Below are the code and all the weights of a small trained network. Each question names an input and a target symbol and asks about switching units off, where a switched-off unit gives its printed mean instead of its output.

import numpy as np


def w(rows, s, z=0):
    codes = np.array(rows[::2]) - 128.0
    scale = np.full(codes.shape[1], s)
    scale[-1] = z or s
    return codes * scale


def norm(h):
    return h / np.sqrt((h * h).mean(-1, keepdims=True) + 1e-5)


def f(y):
    return y / 2 * (1 + np.tanh(0.7978845608 * (y + 0.044715 * y**3)))


def softmax(a):
    e = np.exp(a - a.max(-1, keepdims=True))
    return e / e.sum(-1, keepdims=True)


def log_softmax(a):
    a = a - a.max(-1, keepdims=True)
    return a - np.log(np.exp(a).sum(-1, keepdims=True))


def net(x, mask):
    ids = ['ΞΨΩβγδπστφ'.index(c) for c in x.split()]
    T = len(ids)
    res = E[ids] + P[:T]
    u = 0
    for l in range(2):
        q, k, v = (norm(res) @ M[l].T for M in (Q, K, V))
        z = softmax(np.where(np.tri(T) > 0, q @ k.T / 4**0.5, -1e9)) @ v
        res = res + np.where(mask[u], z, O[l][:, -1]) @ O[l][:, :-1]
        u += 1
        y = f(norm(res) @ A[l][:, :-1].T + A[l][:, -1])
        res = res + np.where(mask[u : u + 8], y, B[l][:, -1]) @ B[l][:, :-1]
        u += 8
    return log_softmax(norm(res)[-1] @ U[:, :-1].T + U[:, -1])


Q, K, V, O, A, B = {}, {}, {}, {}, {}, {}
E = w([
[113,216,184,252],'Ξ',
[108,175,122,149],'Ψ',
[99,168,130,185],'Ω',
[59,146,150,122],'β',
[97,178,120,140],'γ',
[102,122,166,142],'δ',
[94,112,203,151],'π',
[156,152,234,230],'σ',
[93,169,174,194],'τ',
[191,98,149,98],'φ',
],0.022)
P = w([
[130,119,70,145],'0',
[134,220,116,84],'1',
[35,135,179,103],'2',
[86,58,76,251],'3',
[189,138,149,78],'4',
[112,81,198,138],'5',
[65,58,143,197],'6',
[242,156,175,47],'7',
],0.015)
Q[0] = w([
[192,247,201,53],'L0H0',
[123,99,134,223],'L0H0',
[147,79,56,157],'L0H0',
[56,66,89,114],'L0H0',
],0.016)
K[0] = w([
[35,227,131,227],'L0H0',
[205,83,189,129],'L0H0',
[158,96,41,104],'L0H0',
[136,87,114,6],'L0H0',
],0.016)
V[0] = w([
[1,119,133,59],'L0H0',
[216,99,195,33],'L0H0',
[160,124,34,147],'L0H0',
[196,111,195,69],'L0H0',
],0.0037)
O[0] = w([
[161,69,203,54,32],'L0H0',
[56,4,40,251,1],'L0H0',
[231,139,107,226,18],'L0H0',
[42,48,79,167,83],'L0H0',
],0.0028,0.00099)
A[0] = w([
[94,134,170,73,101],'L0N0',
[117,178,179,209,244],'L0N1',
[199,174,128,134,5],'L0N2',
[153,238,96,152,26],'L0N3',
[190,161,238,116,114],'L0N4',
[130,113,104,98,58],'L0N5',
[114,217,56,108,124],'L0N6',
[148,126,8,88,33],'L0N7',
],0.017,0.0028)
B[0] = w([
[131,211,116,117,160],'L0N0',
[32,172,111,80,242],'L0N1',
[178,114,172,123,158],'L0N2',
[208,156,89,122,173],'L0N3',
[123,208,159,114,247],'L0N4',
[166,118,149,130,122],'L0N5',
[73,216,109,147,153],'L0N6',
[150,5,122,114,134],'L0N7',
],0.024,0.013)
Q[1] = w([
[188,109,45,48],'L1H0',
[117,146,121,162],'L1H0',
[158,166,53,254],'L1H0',
[112,140,94,93],'L1H0',
],0.02)
K[1] = w([
[101,100,4,139],'L1H0',
[133,136,155,116],'L1H0',
[202,137,69,15],'L1H0',
[66,99,126,88],'L1H0',
],0.02)
V[1] = w([
[179,128,132,185],'L1H0',
[183,130,124,18],'L1H0',
[94,83,88,158],'L1H0',
[130,142,6,135],'L1H0',
],0.025)
O[1] = w([
[127,141,87,50,13],'L1H0',
[123,83,46,164,167],'L1H0',
[61,140,180,93,1],'L1H0',
[127,6,191,82,113],'L1H0',
],0.021,0.009)
A[1] = w([
[37,147,118,248,122],'L1N0',
[113,161,220,148,105],'L1N1',
[156,7,106,202,124],'L1N2',
[207,142,160,214,158],'L1N3',
[232,143,129,181,51],'L1N4',
[121,46,118,194,60],'L1N5',
[16,35,133,150,3],'L1N6',
[202,63,205,171,131],'L1N7',
],0.017,0.0044)
B[1] = w([
[167,54,174,114,253],'L1N0',
[175,77,47,138,204],'L1N1',
[167,100,52,255,178],'L1N2',
[57,131,75,82,185],'L1N3',
[51,183,162,116,166],'L1N4',
[103,143,131,205,156],'L1N5',
[72,125,102,13,151],'L1N6',
[96,158,45,182,153],'L1N7',
],0.025,0.011)
U = w([
[252,188,207,87,124],'Ξ',
[127,98,16,220,103],'Ψ',
[59,82,150,109,189],'Ω',
[183,78,203,168,152],'β',
[174,102,90,92,117],'γ',
[220,100,166,160,139],'δ',
[165,128,209,242,93],'π',
[173,112,82,99,54],'σ',
[41,137,219,198,1],'τ',
[90,207,70,116,209],'φ',
],0.016,0.0057)

Each question gives the input, a string of symbols that net reads in full, and the target symbol t.
The units are the heads (4 rows each of Q, K, V and O) and the neurons (one row each of A and B). Each row of codes is followed by its name. A weight is (code - 128) times the scale printed after its matrix; where a second scale follows, it is the last column's (O, A, B and U).
mask holds one flag per unit, layer by layer, with each layer's heads first. A switched-off unit (its flag False) gives its mean, the last column of its rows in O or B, instead of its output. The means were averaged over made-up inputs and are rounded, as every weight is.
A unit's drop is (log p(t) with every unit on - log p(t) with that unit switched off) / (log p(t) with every unit on - log p(t) with every unit switched off).
The circuit of an input: a set's keep is (log p(t) with only the set's units on - log p(t) with every unit switched off) / (log p(t) with every unit on - log p(t) with every unit switched off). Starting from the 12 units with the biggest drops (on a tie, the unit counted first), units are removed one at a time, each time the one whose removal leaves the highest keep (on an exact tie, the one counted first), for as long as the keep stays at least 0.8.
circuit, biggest first: the units of the circuit, biggest drop first
k most important neurons: the k neurons with the biggest drops, biggest first
top k neurons in layer l: the k neurons of layer l with the biggest drops, biggest first
input φ σ τ γ τ τ φ γ, target Ξ: circuit, biggest first : L0N2
input φ Ξ τ π τ Ξ, target τ: circuit, biggest first : L0N1, L1N0, L1H0
input γ τ π Ψ, target Ω: 3 most important neurons : L0N4, L0N0, L0N2
input γ φ Ξ Ω τ γ, target τ: 3 most important neurons : L0N1, L0N3, L0N0
input φ Ξ β φ δ β γ γ, target Ξ: 4 most important neurons : L0N4, L0N3, L0N2, L1N7
input φ γ τ Ψ τ Ξ, target τ: top 2 neurons in layer 0 : L0N1, L0N2
input Ξ τ β φ γ γ δ β, target Ξ: top 2 neurons in layer 0 : L0N4, L0N0
input σ σ φ Ω φ τ φ Ω, target Ξ: 4 most important neurons : L0N4, L0N3, L0N2, L1N7
input δ δ φ τ σ γ φ τ, target Ξ: top 3 neurons in layer 0 : L0N4, L0N3, L0N2
input Ξ β π β δ τ π, target Ω: top 3 neurons in layer 0 : L0N4, L0N0, L0N1
input γ φ τ φ τ Ψ, target τ: 2 most important neurons : L0N1, L0N4
input π φ γ Ω τ γ Ξ, target Ω: top 2 neurons in layer 0 : L0N1, L0N6
input φ σ φ δ τ τ δ, target Ω: top 4 neurons in layer 0 : L0N0, L0N4, L0N1, L0N3
input φ σ φ δ Ξ π π, target β: most important neuron : L1N0
input Ξ φ Ξ Ξ Ω τ β, target Ω: 2 most important neurons : L1N6, L0N4
input π φ φ π Ξ τ β, target Ω: 4 most important neurons : L0N0, L0N4, L0N6, L1N6
input Ξ Ψ δ τ, target Ω: 2 most important neurons : L0N1, L1N6
input φ τ π γ, target Ω: 4 most important neurons : L0N4, L0N2, L1N6, L0N0
input π Ω σ γ τ Ξ φ Ω, target Ξ: top 4 neurons in layer 0 : L0N4, L0N2, L0N3, L0N1
input φ τ τ Ψ, target Ω: 2 most important neurons : L1N6, L0N4
input σ π Ψ Ξ, target β: 2 most important neurons : L1N0, L0N1
input Ξ σ τ φ Ω Ω φ Ξ, target Ξ: top 4 neurons in layer 0 : L0N4, L0N1, L0N2, L0N3
input φ φ γ φ π γ σ π, target Ξ: circuit, biggest first : L1N7
input φ β β τ, target Ω: 3 most important neurons : L0N1, L1N6, L0N4
input φ Ξ φ π τ Ψ δ, target Ω: 4 most important neurons : L0N0, L1N6, L0N4, L0N1
input φ β δ, target δ: 2 most important neurons : L1N0, L0N4
input τ β Ψ φ φ φ τ φ, target Ξ: circuit, biggest first : L1H0
input Ω β φ π π, target Ξ: top 2 neurons in layer 0 : L0N0, L0N6
input σ π Ξ φ π τ, target τ: top 3 neurons in layer 1 : L1N0, L1N2, L1N3
input δ γ φ π τ σ Ξ, target Ω: top 4 neurons in layer 1 : L1N0, L1N2, L1N5, L1N6
